Below is a small trained network, with its code and all its weights. Each question gives an input and a target symbol and asks what happens when units are switched off, that is, made to give their printed mean instead of their output.

import numpy as np


def w(rows, s, z=0):
    codes = np.array(rows[::2]) - 128.0
    scale = np.full(codes.shape[1], s)
    scale[-1] = z or s
    return codes * scale


def norm(h):
    return h / np.sqrt((h * h).mean(-1, keepdims=True) + 1e-5)


def f(y):
    return np.maximum(y, 0)


def softmax(a):
    e = np.exp(a - a.max(-1, keepdims=True))
    return e / e.sum(-1, keepdims=True)


def log_softmax(a):
    a = a - a.max(-1, keepdims=True)
    return a - np.log(np.exp(a).sum(-1, keepdims=True))


def net(x, mask):
    ids = ['βγεζθλξπστφψω'.index(c) for c in x.split()]
    T = len(ids)
    res = E[ids] + P[:T]
    u = 0
    for l in range(2):
        r = norm(res)
        for j in range(3):
            rows = slice(2 * j, 2 * j + 2)
            q, k, v = (r @ M[l][rows].T for M in (Q, K, V))
            z = softmax(np.where(np.tri(T) > 0, q @ k.T / 2**0.5, -1e9)) @ v
            o = O[l][rows]
            res = res + np.where(mask[u + j], z, o[:, -1]) @ o[:, :-1]
        u += 3
        y = f(norm(res) @ A[l][:, :-1].T + A[l][:, -1])
        res = res + np.where(mask[u : u + 16], y, B[l][:, -1]) @ B[l][:, :-1]
        u += 16
    return log_softmax(norm(res)[-1] @ U[:, :-1].T + U[:, -1])


Q, K, V, O, A, B = {}, {}, {}, {}, {}, {}
E = w([
[93,153,186,163,164],'β',
[66,107,134,219,103],'γ',
[252,161,136,228,43],'ε',
[91,73,60,139,92],'ζ',
[190,123,34,56,126],'θ',
[107,139,190,190,147],'λ',
[165,144,123,95,145],'ξ',
[181,137,125,107,158],'π',
[58,112,177,192,159],'σ',
[184,126,120,108,173],'τ',
[77,35,131,101,199],'φ',
[122,148,115,153,104],'ψ',
[162,144,124,94,147],'ω',
],0.023)
P = w([
[155,179,123,125,43],'0',
[199,163,91,169,151],'1',
[127,254,103,130,124],'2',
[171,187,120,146,106],'3',
[144,37,210,129,56],'4',
[204,39,108,247,197],'5',
],0.011)
Q[0] = w([
[119,211,143,104,112],'0.h0',
[117,75,157,79,80],'0.h0',
[131,254,55,70,110],'0.h1',
[111,147,33,169,223],'0.h1',
[143,81,145,179,103],'0.h2',
[157,136,103,107,116],'0.h2',
],0.018)
K[0] = w([
[171,80,184,123,28],'0.h0',
[172,94,117,180,182],'0.h0',
[142,69,247,51,10],'0.h1',
[34,218,133,34,108],'0.h1',
[178,103,83,207,181],'0.h2',
[131,112,93,98,85],'0.h2',
],0.014)
V[0] = w([
[108,115,167,89,86],'0.h0',
[165,82,174,117,66],'0.h0',
[128,11,144,183,130],'0.h1',
[65,144,99,119,47],'0.h1',
[92,118,143,55,106],'0.h2',
[122,148,161,120,113],'0.h2',
],0.011)
O[0] = w([
[145,33,175,144,87,92],'0.h0',
[170,19,167,219,162,105],'0.h0',
[99,204,75,159,220,31],'0.h1',
[55,134,174,63,105,199],'0.h1',
[173,2,107,151,147,1],'0.h2',
[172,114,135,138,107,119],'0.h2',
],0.0088,0.0055)
A[0] = w([
[161,150,196,73,131,2],'0.n0',
[126,157,156,162,97,141],'0.n1',
[143,132,164,204,162,41],'0.n2',
[137,107,211,176,145,46],'0.n3',
[219,144,91,57,136,183],'0.n4',
[70,107,69,187,74,159],'0.n5',
[118,143,143,167,129,93],'0.n6',
[87,143,52,86,151,109],'0.n7',
[131,164,172,139,168,101],'0.n8',
[114,72,71,108,72,89],'0.n9',
[86,82,124,80,216,74],'0.n10',
[142,77,73,37,150,96],'0.n11',
[138,139,102,184,87,92],'0.n12',
[81,81,91,99,118,101],'0.n13',
[92,104,169,191,107,34],'0.n14',
[139,143,7,93,100,111],'0.n15',
],0.016,0.0067)
B[0] = w([
[112,77,233,153,117,161],'0.n0',
[121,177,73,96,91,254],'0.n1',
[104,127,238,55,51,169],'0.n2',
[81,173,31,70,203,173],'0.n3',
[155,236,181,138,125,236],'0.n4',
[154,154,88,208,96,244],'0.n5',
[102,170,122,118,133,173],'0.n6',
[157,8,129,99,147,183],'0.n7',
[101,111,90,132,163,189],'0.n8',
[111,106,22,89,206,189],'0.n9',
[134,62,242,116,244,141],'0.n10',
[115,153,157,56,110,173],'0.n11',
[124,232,139,103,96,184],'0.n12',
[175,65,125,202,195,166],'0.n13',
[127,215,193,172,198,174],'0.n14',
[152,133,1,112,196,209],'0.n15',
],0.01,0.0077)
Q[1] = w([
[196,67,146,169,81],'1.h0',
[83,147,151,169,23],'1.h0',
[122,17,92,95,119],'1.h1',
[32,193,125,69,167],'1.h1',
[83,96,144,104,237],'1.h2',
[8,218,82,123,191],'1.h2',
],0.011)
K[1] = w([
[255,99,148,134,103],'1.h0',
[142,185,162,69,57],'1.h0',
[92,66,199,94,196],'1.h1',
[88,131,55,168,115],'1.h1',
[96,79,65,109,216],'1.h2',
[97,170,14,68,98],'1.h2',
],0.011)
V[1] = w([
[65,158,182,187,127],'1.h0',
[154,158,87,109,131],'1.h0',
[155,147,214,214,145],'1.h1',
[117,122,185,123,187],'1.h1',
[56,199,186,114,133],'1.h2',
[109,106,148,254,120],'1.h2',
],0.012)
O[1] = w([
[95,152,77,1,80,210],'1.h0',
[104,99,203,120,150,200],'1.h0',
[168,102,136,206,172,73],'1.h1',
[215,195,98,145,178,1],'1.h1',
[209,66,234,186,209,212],'1.h2',
[73,192,164,200,65,50],'1.h2',
],0.0095,0.0057)
A[1] = w([
[103,161,110,114,93,111],'1.n0',
[160,131,215,140,95,143],'1.n1',
[95,182,126,112,74,124],'1.n2',
[191,150,54,126,141,56],'1.n3',
[48,50,196,87,85,55],'1.n4',
[252,159,83,175,146,68],'1.n5',
[127,134,149,58,200,145],'1.n6',
[115,50,37,181,102,99],'1.n7',
[66,99,155,101,157,6],'1.n8',
[191,83,155,139,46,93],'1.n9',
[194,112,134,108,66,108],'1.n10',
[96,115,72,211,213,227],'1.n11',
[124,67,180,74,127,126],'1.n12',
[147,66,168,127,208,65],'1.n13',
[102,171,116,116,84,108],'1.n14',
[176,99,81,60,85,3],'1.n15',
],0.015,0.0055)
B[1] = w([
[169,103,153,141,164,205],'1.n0',
[97,132,62,169,106,219],'1.n1',
[131,85,135,161,155,255],'1.n2',
[26,85,99,93,134,174],'1.n3',
[34,160,168,131,146,188],'1.n4',
[5,147,119,58,110,186],'1.n5',
[171,48,71,183,151,223],'1.n6',
[86,180,27,166,173,179],'1.n7',
[120,97,135,105,187,147],'1.n8',
[183,45,32,90,59,170],'1.n9',
[141,120,167,65,99,173],'1.n10',
[121,142,117,249,26,198],'1.n11',
[48,118,109,159,135,171],'1.n12',
[173,50,124,190,73,154],'1.n13',
[172,101,164,141,168,220],'1.n14',
[154,121,238,114,165,151],'1.n15',
],0.012,0.0089)
U = w([
[168,71,99,116,92,169],'β',
[186,155,172,100,146,213],'γ',
[154,96,66,62,200,139],'ε',
[62,77,172,154,52,55],'ζ',
[50,104,172,151,219,7],'θ',
[70,210,120,79,121,112],'λ',
[118,173,162,255,125,49],'ξ',
[170,164,121,172,201,129],'π',
[159,15,118,205,197,3],'σ',
[167,67,101,114,91,146],'τ',
[148,198,109,125,26,147],'φ',
[103,131,26,178,114,199],'ψ',
[173,92,157,165,115,182],'ω',
],0.017,0.0039)

Each question gives the input, a string of symbols that net reads in full, and the target symbol t.
The units are the heads (2 rows each of Q, K, V and O) and the neurons (one row each of A and B). Each row of codes is followed by its name. A weight is (code - 128) times the scale printed after its matrix; where a second scale follows, it is the last column's (O, A, B and U).
mask holds one flag per unit, layer by layer, with each layer's heads first. A switched-off unit (its flag False) gives its mean, the last column of its rows in O or B, instead of its output. The means were averaged over made-up inputs and are rounded, as every weight is.
A unit's drop is (log p(t) with every unit on - log p(t) with that unit switched off) / (log p(t) with every unit on - log p(t) with every unit switched off).
The circuit of an input: a set's keep is (log p(t) with only the set's units on - log p(t) with every unit switched off) / (log p(t) with every unit on - log p(t) with every unit switched off). Starting from the 12 units with the biggest drops (on a tie, the unit counted first), units are removed one at a time, each time the one whose removal leaves the highest keep (on an exact tie, the one counted first), for as long as the keep stays at least 0.8.
units of the circuit, in order: the units of the circuit, biggest drop first
most important unit: the unit with the biggest drop
k most important neurons: the k neurons with the biggest drops, biggest first
top k neurons in layer l: the k neurons of layer l with the biggest drops, biggest first
heads that matter: for each layer, one digit per head in row order, 1 if its drop is at least 0.15 and else 0, layers parted by /
input π γ ψ, target φ: heads that matter	110 / 000
input ω ω σ, target ξ: units of the circuit, in order	[1.h1 1.h2 1.n11 0.n4]
input ψ σ λ ε ψ λ, target θ: 4 most important neurons	[0.n2 0.n4 0.n9 0.n15]
input β σ ψ ψ ψ, target ε: most important neuron	[0.n15]
input θ ω λ σ, target ε: units of the circuit, in order	[1.h2 1.h0]
input π ξ σ σ ψ, target β: units of the circuit, in order	[0.h1 1.n9]
input ε β ψ β ω, target γ: 4 most important neurons	[0.n4 1.n11 0.n5 1.n7]
input γ λ ζ ψ ξ, target π: top 2 neurons in layer 0	[0.n4 0.n5]
input ψ ψ π ω σ ψ, target φ: heads that matter	011 / 000
input ω λ σ φ ξ ξ, target ε: 4 most important neurons	[0.n5 1.n5 0.n4 0.n14]
input ψ π π, target ζ: heads that matter	010 / 000
input ξ λ ψ σ π, target π: units of the circuit, in order	[0.h1 0.n4]
input σ ε ψ π π, target ξ: 2 most important neurons	[0.n4 1.n1]
input γ τ β, target σ: most important unit	0.n14
input λ ζ φ β, target λ: heads that matter	000 / 001
input ε ζ β π, target ξ: heads that matter	100 / 000
input τ θ π, target λ: heads that matter	010 / 000
input σ ψ ψ ζ σ ω, target ζ: heads that matter	010 / 000
input θ ψ ζ β π, target ζ: heads that matter	000 / 000
input ω τ ε ψ, target τ: most important unit	0.h1
input θ λ ψ π, target ω: heads that matter	010 / 001
input β ψ γ β σ γ, target ξ: heads that matter	000 / 000
input σ ζ λ σ, target λ: 2 most important neurons	[0.n15 0.n14]
input β β π, target γ: heads that matter	000 / 001
input σ φ σ ψ ψ ξ, target ε: heads that matter	110 / 000
input ψ θ σ, target ε: top 3 neurons in layer 0	[0.n3 0.n15 0.n8]
input λ θ π π, target π: heads that matter	110 / 001
input π ε ε σ, target ξ: most important unit	1.h1
